Below are the code and all the weights of a small trained network. Each question names an input and a class and asks about switching units off, where a switched-off unit gives its printed mean instead of its output.

import numpy as np


def w(rows, s, z=0):
    codes = np.array(rows[::2]) - 128.0
    scale = np.full(codes.shape[1], s)
    scale[-1] = z or s
    return codes * scale


def norm(h):
    return h / np.sqrt((h * h).mean(-1, keepdims=True) + 1e-5)


def f(y):
    return y / 2 * (1 + np.tanh(0.7978845608 * (y + 0.044715 * y**3)))


def log_softmax(a):
    a = a - a.max(-1, keepdims=True)
    return a - np.log(np.exp(a).sum(-1, keepdims=True))


def net(x, mask):
    res = np.array(x, float).reshape(1, 5) / 4 @ E
    u = 0
    for l in range(3):
        y = f(norm(res) @ A[l][:, :-1].T + A[l][:, -1])
        res = res + np.where(mask[u : u + 4], y, B[l][:, -1]) @ B[l][:, :-1]
        u += 4
    return log_softmax(norm(res)[-1] @ U[:, :-1].T + U[:, -1])


A, B = {}, {}
E = w([
[201,173,116,231],'x0',
[45,92,202,157],'x1',
[70,69,80,203],'x2',
[58,254,133,157],'x3',
[134,156,29,137],'x4',
],0.0036)
A[0] = w([
[99,113,254,150,5],'L0N1',
[184,34,104,116,22],'L0N2',
[92,116,163,128,35],'L0N3',
[160,146,79,208,40],'L0N4',
],0.009,0.0026)
B[0] = w([
[9,93,253,105,250],'L0N1',
[191,60,124,128,241],'L0N2',
[105,125,141,144,122],'L0N3',
[189,183,152,245,220],'L0N4',
],0.007,0.0018)
A[1] = w([
[33,142,31,153,5],'L1N1',
[35,122,12,134,30],'L1N2',
[197,254,149,3,61],'L1N3',
[160,178,122,230,53],'L1N4',
],0.0067,0.0035)
B[1] = w([
[70,68,46,114,141],'L1N1',
[55,112,35,117,151],'L1N2',
[133,159,102,1,248],'L1N3',
[108,182,113,185,230],'L1N4',
],0.0075,0.0016)
A[2] = w([
[120,60,155,58,65],'L2N1',
[129,136,129,199,105],'L2N2',
[234,2,108,130,5],'L2N3',
[97,95,93,97,36],'L2N4',
],0.009,0.0029)
B[2] = w([
[150,164,132,183,219],'L2N1',
[178,190,135,134,167],'L2N2',
[212,1,103,148,253],'L2N3',
[130,140,94,203,128],'L2N4',
],0.0098,0.003)
U = w([
[214,61,116,135,252],'0',
[167,192,109,2,44],'1',
[74,132,39,136,5],'2',
[83,122,229,120,203],'3',
[177,220,113,213,163],'4',
],0.017,0.0023)

Each question gives the input, the list of numbers given to net, and the class t.
The units are the neurons (one row each of A and B). Each row of codes is followed by its name. A weight is (code - 128) times the scale printed after its matrix; where a second scale follows, it is the last column's (A, B and U).
mask holds one flag per neuron, layer by layer. A switched-off neuron (its flag False) gives its mean, the last column of its row in B, instead of its output. The means were averaged over made-up inputs and are rounded, as every weight is.
A unit's drop is (log p(t) with every unit on - log p(t) with that unit switched off) / (log p(t) with every unit on - log p(t) with every unit switched off).
The circuit of an input: a set's keep is (log p(t) with only the set's units on - log p(t) with every unit switched off) / (log p(t) with every unit on - log p(t) with every unit switched off). Starting from all 12 units, units are removed one at a time, each time the one whose removal leaves the highest keep (on an exact tie, the one counted first), for as long as the keep stays at least 0.8.
units of the circuit, in order: the units of the circuit, biggest drop first
most important unit: the unit with the biggest drop
top k neurons: the k neurons with the biggest drops, biggest first
k most important neurons of layer l: the k neurons of layer l with the biggest drops, biggest first
drop of u: that unit's drop, to one decimal
input [0,-7,-4,8,-3], class 1: most important unit -> L1N3
input [7,4,4,7,-6], class 3: 2 most important neurons of layer 2 -> [L2N1; L2N4]
input [2,-5,-6,2,8], class 1: top 2 neurons -> [L1N3; L2N1]
input [4,7,4,-4,0], class 3: units of the circuit, in order -> [L0N1; L2N3]
input [-8,4,2,0,2], class 2: top 2 neurons -> [L1N2; L2N4]
input [3,8,-7,-8,-3], class 3: top 2 neurons -> [L0N1; L2N3]
input [2,0,6,-1,-2], class 4: top 2 neurons -> [L0N4; L1N4]
input [7,0,-8,5,-2], class 1: top 2 neurons -> [L1N3; L2N1]
input [2,8,3,-5,-1], class 3: top 2 neurons -> [L0N1; L2N3]
input [4,-2,-8,4,-1], class 1: drop of L1N3 -> 0.3
input [6,3,-8,-2,0], class 1: drop of L1N3 -> 0.2
input [2,-8,-4,3,-4], class 1: drop of L1N3 -> 0.2
